After every row comes roughly how far along a hidden order it lies, from 0 to 20.
[  5 -34 -40  24   4  10  25 -14 -30  -1 -50   9   8  14   0 -17 -38 -14
  12] => 13
[ -1   1 -17  -8  22  -3 -18  14  -8 -14 -16  -9   8  -2 -28  33  19  16
 -56] => 10
[ -6  32   1 -10  25   8 -86   3  24  -9  51  -1 -10  -7   7 -18  15  -9
   8] => 18
[ -5  30  45 -10  14  -1 -81  -2  24   5  56   4 -11  -6   3  -6  13  -7
  32] => 13
[ -3  15  66 -10  -9  -9 -17  -2  28  17  46   3 -11  -3 -12  -9   5  -7
  60] => 7
[ -5  10  -3  -7  26  12 -69   1  15 -11  28   2  -8  -3  10 -13   7  -7
  -9] => 15
[  2  18  26  -2 -17 -15  -5  -3   6  14   5   2  -8   7  -4  -5   2  -2
  37] => 8
[ 24  40 -64  -6 -22 -18  -6   7   6  -3  39   3 -11   8 -23 -17   7  -2
  -2] => 9
[-11 -13  42  -1 -11  -1  22  -1   6  10  -1   0   2 -11  19   7   0   3
  16] => 2
[ -3  20  -2  -1  12   0 -41  -4   2   3   7   1  -2   9 -12 -17  -3  -8
  17] => 17
[  4 -15   0  -2 -13  -3  47   4  -5  -5 -12  -3   6 -10 -21  19   3  10
 -22] => 0
[-11  18  26 -13  19   8 -74   0  36   0  67   0 -18 -12 -15 -28   4 -12
  48] => 15
[ -1  12 -12  -6  10   5  -3   1  -2 -16  28   2  -4 -19  42   8  10   1
 -42] => 4
[-17  23  64  -8   2   6 -53  -5  36  12  48   2 -11 -12  36 -32  -1 -11
  75] => 14
[  3 -16 -10  -2  19  -3 -73   2   6   6  11  -5  -1  18 -55  -9   3  -4
  32] => 20
[ 15  29 -92 -13  -5  -4  12  15   3 -27  16  -3  -6 -10  -3   1  18   8
 -81] => 7
[  9  26  12  -4   7 -16 -33   4 -12   8 -17  -5   4  19 -56  20  12   5
  -1] => 13
[ 21  14 -30 -11  12   7 -71  -1  47 -21 100  20 -31 -21  10 -38   1 -21
  -8] => 9
[-15  28  -5   0  -6   2  50   9 -44  -5 -80 -18  25   0  73  31  16  24
 -77] => 5
[-19 -11  68 -16  12   9 -49   5  56  -1  65   2 -20 -30 -16   5  15  -2
  28] => 4
[  2  29  42  -6 -11 -15  -9  -2  11  17  39   4 -11   4   5 -11   0  -6
  52] => 8
[ -8  11 -14  -8  13  19 -37   5  28 -16  31   0 -12 -26  46 -13   9  -4
 -13] => 9
[  5  23 -20  -2  19   4 -39   2 -11 -16  19   1  -5  -3  17   0   7  -3
 -46] => 13
[ 10 -14  13  -6  -4 -17   0   4  16   2  25   7  -6   0 -71  18   4   1
  15] => 3
[ -3   4  -9   1 -28  -1  73   1  -9   3 -18  -6   8  -1  45  -2   0  10
 -18] => 1
[-18  -2   3  -7   1  22  12   1  18 -11  20  -1  -6 -27  52 -13   5   0
 -22] => 4
[ -1  13 -10  -3 -19  -8  14   4   7  10  -1  -5   1  13 -20  -9  -1   5
  32] => 9
[-19 -14  61   1 -10   1  41  -4  -2  11 -15  -3   6  -9  41   9  -1   3
  33] => 2
[ 18   0  14 -11   4 -11 -69   5  29   3  35   5 -11   5 -94   3  10   0
  35] => 10
[ -2 -25  22  -1  28   5 -46  -1  10  -5  15   6  -1  -5 -26  13  -5  -6
   3] => 8
[ 26  -4 -57  13  -4 -17  25  -1 -38   2 -54   1  17  31 -57  18 -11   3
 -19] => 11
[-14  64 -39 -33 -15   3 -39  19  57 -17  81 -12 -21 -29  65 -36  38   7
 -43] => 8
[ -7   5  48  -4 -22  -5  33   0   2  16  -3  -5   3  -2  26   1   6   6
  37] => 2
[  4  75  17 -27 -25 -12 -32   7  52   1 100   4 -26 -21  63 -28  28  -3
   5] => 4
[  8   5   8  -1 -40 -18  87   5 -13  11 -29  -2  10   7 -11  17   2  13
   7] => 0
[ 19   1   0   3 -23 -15  23  -3   4  11  17   7  -8   1 -56   7  -1  -1
  17] => 3
[ 15  25 -12  -5 -10 -20  -7   3   6   5  15   0  -6  10 -26  -5   2   1
  13] => 10
[  3  13 -11  -5  -5  -6 -32   8  13   5   2  -5  -1  14 -68  -2   6   3
  27] => 14
[ -4  16  25 -11 -25  -7  26   6  10   8   3  -6  -2  -6  10   8  16  11
   8] => 2
[ 15  24  50  -7  -3 -26 -39  -1  11  13  48   7  -9   7 -41  18  12  -2
  34] => 6
[  7  36 -15  -6 -31 -15  56   6 -13   9 -16  -7   7   8  10   0  12  11
 -18] => 4
[-19  -9   9  -3  10  22 -19  -3  17  -5  18  -4  -7 -15  48 -23  -2  -8
 -15] => 11
[ 26 -16 -44   2  12  -6 -51   0   5 -12  36  13 -12   7 -91   1  -4  -9
   2] => 12
[-15   9  22   0  19  16 -47  -4   0  -6   8  -1  -1  -6  29 -10   5  -7
  -5] => 14
[  25  -12   -7  -12   -8  -24  -22   10   22    0   31    1  -10    9
 -100   20    9    6   14] => 6
[ 19  31 -28  -2 -19 -13  28   7   5   1   4   0   0   5 -40   3   3   6
  -4] => 4
[ -5  45  12  -2 -11 -11  12   4 -16   3  -6  -8  11   3  67   4  13   9
 -33] => 9
[-24 -22 -19  -7   7  30 -23   5  27 -18  21  -8  -8 -26  29 -21   8  -3
 -20] => 11
[  2 -13 -34  -1  26   7 -61   5  -4 -11 -16  -5   3   9 -64   7   3  -2
 -15] => 18
[  9 -21  20  -1 -29  -8  38  -5  27  16  44  11 -13  -2 -32 -17 -14  -8
  68] => 1
[  4   4  35 -12 -15 -19 -22   8  23  13  12  -5  -2   7 -80  12  15   8
  47] => 7
[ -3  49  51 -15  10  -7 -82   1  33   5  76   3 -22 -13  27 -10  22  -9
  16] => 12
[  5   4 -64   1  15  16 -44  -1  11 -17  30   7 -11  -5  15 -34  -6 -12
 -13] => 17
[  8  15 -18  -2  -8  -2   8   2   0  -8  19   1  -2  -4  41  -3   7   0
 -24] => 6
[-12  13   3   3  -6   0  39   3 -25  11 -69 -16  19  15  36   8   1  13
  -3] => 11
[-10  34   3 -11  24   4 -83   7  17  -4  20  -8  -6   3  14 -14  14  -2
   5] => 20
[ -2  36 -22 -15 -19  -3  25  11  12 -10  24  -6  -6 -23  84   4  23  12
 -62] => 0
[ -6 -29  21   1  13   4 -20   1  14  -1   2  -1  -1  -5 -45   6  -1   2
  14] => 8
[ 18  42   4  -7   0 -18 -32   6 -16   7   8  -7   1  16 -34  11  19   6
   5] => 13
[  0   8  56  -4  11  -7 -57  -2  23  13  33   4  -9   9 -55  -3   5  -8
  58] => 13
[  6  37 -29 -12  -8  -2 -16   7  25  -5  47   0 -11  -2   8 -25   9  -2
   7] => 11

Next part:
[  7   2  12   5  28  10 -18  -3   1  -1 -11 -15   9  -5  -4   4   1  10
 -37  -4 -14 -14  -5  -6  -7 -26   2  -4  -6   0   9 -15   0 -10   0   3
   3   1  10   9 -30 -21   2   1  18  10  -7] => 20
[-13  -2   4  16  -9  18  -6 -10  -6  -2  -9 -31 -11  -7  -6  -4   7  13
  24  -6  -5  -7  -3  -1   8 -61   1   7 -12   4   6   0  -5  -5  -2  -5
  41  -4 -11  14  16 -12   0  -8  33   1 -15] => 5
[ -14    8  -10   -8   -2    6   12    9  -25    3  -29  -19    6    3
    4   -5    5   19 -100   22   31    1  -12    3   20  -63   -3    9
   -4   -8    0    6    6   31    1    8   32   -8   15    6  -10   23
   -1   11   25    1   16] => 12
[-12   4  10   3  11  21   4  15 -22  -2 -43   1   6 -26  -3 -13   4   5
 -29   5  35  12  -9   1  13  -8   3  18  -9   5   3  -5  -1  -1   2   7
  44 -17   0   4  -7  -5   1   1  18 -12   1] => 3
[-14   3  13   5  37  15 -10  -3  -9  -1 -30 -12   6 -14  -3  -4   4  11
 -42   3  10  -3  -6  -6  -7 -37   2   7 -13   8  16 -24   3 -19   1  17
  20  -7  12  -2 -28 -16   1   2  30   0   0] => 16
[ -9   5   9   0  31  10   2   6  -7  -1 -33  -5   2 -21  -5  -7   6   7
 -19   1  13  12  -2  -2  -1 -16   3  11  -7   7   8  -7  -3 -17   2  10
  40 -11   0  -4  -2  -9   0   0  19  -3   4] => 7
[-10  -4  -6  -3  -4   7   4 -12  -3   3   4   0   8  18  15  -5   0  -4
 -38  21 -12  -1   1  -3  16 -39   4  -5  -4  -5  10 -15   9 -10  -3   6
 -45  12  18  -8  -8   7  -3  13   7   0  18] => 10
[ -3   6   9  -6  34   7  11  -4   3   0 -17 -19   0 -10  -3  -7   6   7
  16   2   6   4   6  -4 -15  -2   3   4  -2  11  13 -14  -1 -31   1  15
  12  -6   8 -24  -1 -12   1  -1  10  -1   2] => 12
[  0   8   4   6   9   9 -16   0   1   0   6 -10   9   9  -5   9   0   7
  -7  -4 -13 -23  -1  -4   4  -2   1 -13   3  -6  -3  -2  -9   7  -2  -7
   1   7   8   6 -28 -18   3   6   8  12 -18] => 18
[ -4   7  12   9  21  18 -24  -1  -6  -1  -7 -10  11   0  -6   7  -1   8
 -47   0 -15 -15  -8  -6   5 -32   1  -6  -6  -4   5 -14  -4  -2  -1  -1
   3  -1  11  13 -33 -21   3   4  25  10 -18] => 20
[  6  14 -17 -10  -2  -7  15  -3  15   2  18 -16   2  17  -2   5   7  13
  40   2  -2  -9   7   3   9  20   1 -18  18  -6  -8  18 -11   8  -1  -4
 -12  11   3 -18  -7   6   2  15  -8  10  -7] => 9
[ -3   3   8   2  40   4  -8  -5   5   0 -10 -28   3  -2  -5   3   5  11
 -11  -7 -12  -6   4  -6 -18 -43   2  -4  -3   5  15 -10  -1 -25   1   8
   1  -2   7  -6 -20 -14   1   0  13   7   1] => 19
[ -5 -16  -5   8 -15   8  -9   4 -14   1  -7  10   9  10   4  -3   2   4
 -63  -1 -27  -1   4   0  17 -28  -2  -3  -9  -6  -3   6   8  13  -3 -11
 -25   6   4  15 -19  12  -3   9   0   2  25] => 9
[ -5   5   1   5 -27  18  -5   9 -21   0 -13  -1   8  10 -12 -14   4  -1
 -20  -7  -4   0   2   3  23   0  -2   6 -17   4  -9  25   0  14  -3 -14
   3  -8   3   8   2  11  -1  10   7 -10   2] => 2
[ -4  -2  -6  -5   5   2   8   8 -11   2 -24  -5   1   4  11  -2   2  17
 -37   3  30   7  -8   2  -1 -34  -6   7  -1  -8  -3   8   8  23   4   5
  17  -5   5   4  -1  24  -2   2   1  -1  21] => 14
[-14  -1   5  14  -2  14 -13 -10  -7  -2 -11 -33 -10  -3  -4  -9   5  21
  10  -9  -4  -5  -5  -1   5 -65  -2   9 -24   3   5  -2  -1  -3  -1  -6
  44  -7 -11  22  19  -1  -1  -9  35  -1  -6] => 10
[ -2  17 -10  -3  -4   0   9  -4  -2   2   9 -19   4  15  -9   7   6   8
  21   7  -3 -19   3   0  13  -9   2 -17  10  -7  -1   9 -11   8  -5  -5
   3   6  10 -12 -13  -2   2  16  16  10 -16] => 12
[ -3  11  -1   5   0  10 -14   1  -7   0   2 -11  11   8 -10   9   3  10
 -18   1  -4 -23  -4  -2  16 -20   2 -11   2  -7  -5   3  -8  13  -3  -7
  -7   3   8   9 -34 -13   3  13  18  11 -21] => 15
[ -3   5 -12  -3  -6   8   0  15 -15   1  -1   7  10  -2   5  10   0  10
 -43  12  22  -4 -10   5  26  -6  -1  -4   2 -14  -7  16  -5  28   0  -4
  24  -3   3  20 -25   7   2  11   5   8  -4] => 9
[ -7  -7  -7  -5   2   1  -4  -3   2   0   2  23   4   7  19   2  -5  -5
 -48  16  -5   6  -1  -2  13 -21   4  -7   4 -10  10 -16   4  -1   1   3
 -32   5   4   4 -12   1  -3   8   1   5   7] => 10
[ -3  -8   2   7 -30  17  -8   8 -14   1  -8   7   9  11   3 -11   1  -3
 -33  -6 -12   0   4   2  18  -5  -2   5 -16  -1 -12  17   3  18  -3 -11
 -14  -3   3  14 -10  12  -1   9  -8  -9  15] => 4
[ -6   3   2   3 -18  16   4   9 -19   0 -18  -7   5  -2 -13 -15   5  -4
   3  -8   1   2   2   4  21   1   0   8 -15   7 -11  18  -2   5  -2 -12
  27 -10   0  -1   4  10   0   9   5 -14   7] => 0
[-10   6   5   3 -13  16   2  13 -21  -1 -30   0   6 -14 -13 -16   4   2
 -11  -3  14   8  -2   4  21  10   1  14 -17   6  -9  12  -3   8  -1  -6
  31 -15   0   1   2   4   1   6  10 -14   1] => 0
[ -7  -4   0  -1   6  10  -1  -4  -6   1  -5 -13  -3   7  12  -9   0  18
 -13  -4  17   1  -5  -1  -8 -34  -8  11 -12  -4  -1  -2   8   4   4   2
  18  -8   1  10   9  25  -1 -13   0  -4  23] => 18
[ -2 -14  -6   1 -12   7  -5  -4  -2   1  -4  10   8  15  14   0   0 -12
 -46  10 -18   0   3  -2  12 -19   0  -4  -3  -3   2  -4   9   6  -2  -3
 -38   9   9   7 -21  10  -3   9  -7   2  24] => 10
[ -6   5   3  -1   4  16   7   9 -17  -1 -28  -7   1 -15 -11 -16   5   4
   4  -3  18  11   0   3  15   2   3  11 -12   9  -2   7  -3  -8   0   3
  40 -15  -1  -7  11   4   1   7  14 -10  -1] => 1
[  2 -12  -8   2 -23   4   3   3  -6   1   1   2   5  20  -2  -4   7   3
 -14 -13 -34   1  16   2   8  -3  -2  -6  -8   2  -3  23   7  10  -4 -14
 -29   6   1  -2 -11  15  -3  12 -11  -2  25] => 7
[ -3   6 -10  -5  -6   9  11  11 -13   2 -15  -1   6   4  10   3   1  10
 -25  16  26   0 -10   4  27 -16  -2  -1   3 -11  -8  13   1  32   1   3
  15   0   7   8 -16  17   1  10   8   3   4] => 9
[-11  -1   2  10   0  10  -7 -10  -7  -1 -18 -28 -10   9  -3 -10   7  19
   6 -13  -8  -2  -1  -1  -5 -70  -4   9 -21   3   6  -1   3  -5   1  -6
  35  -8  -5  15  22   9  -2  -8  28  -1   6] => 14
[ -8  -3   0  -2   7  10   0   5 -13   1 -23  -9   6   3  14  -6   0  17
 -48   6  16   4 -11   1  -3 -41  -8  14 -11  -8  -1   1  10  20   5   4
  23 -13   6  18  -3  23  -2  -4   2  -4  24] => 17
[ -8  -6   0   6   0   8  -9  -4  -6  -1 -18 -13  -7   3   2  -6   4  20
 -14 -12  -3   2  -2   0  -9 -52  -7  13 -18  -1   4   1   5  -1   4  -5
  32 -10  -9  19  16  19  -2 -13  18   7  16] => 17
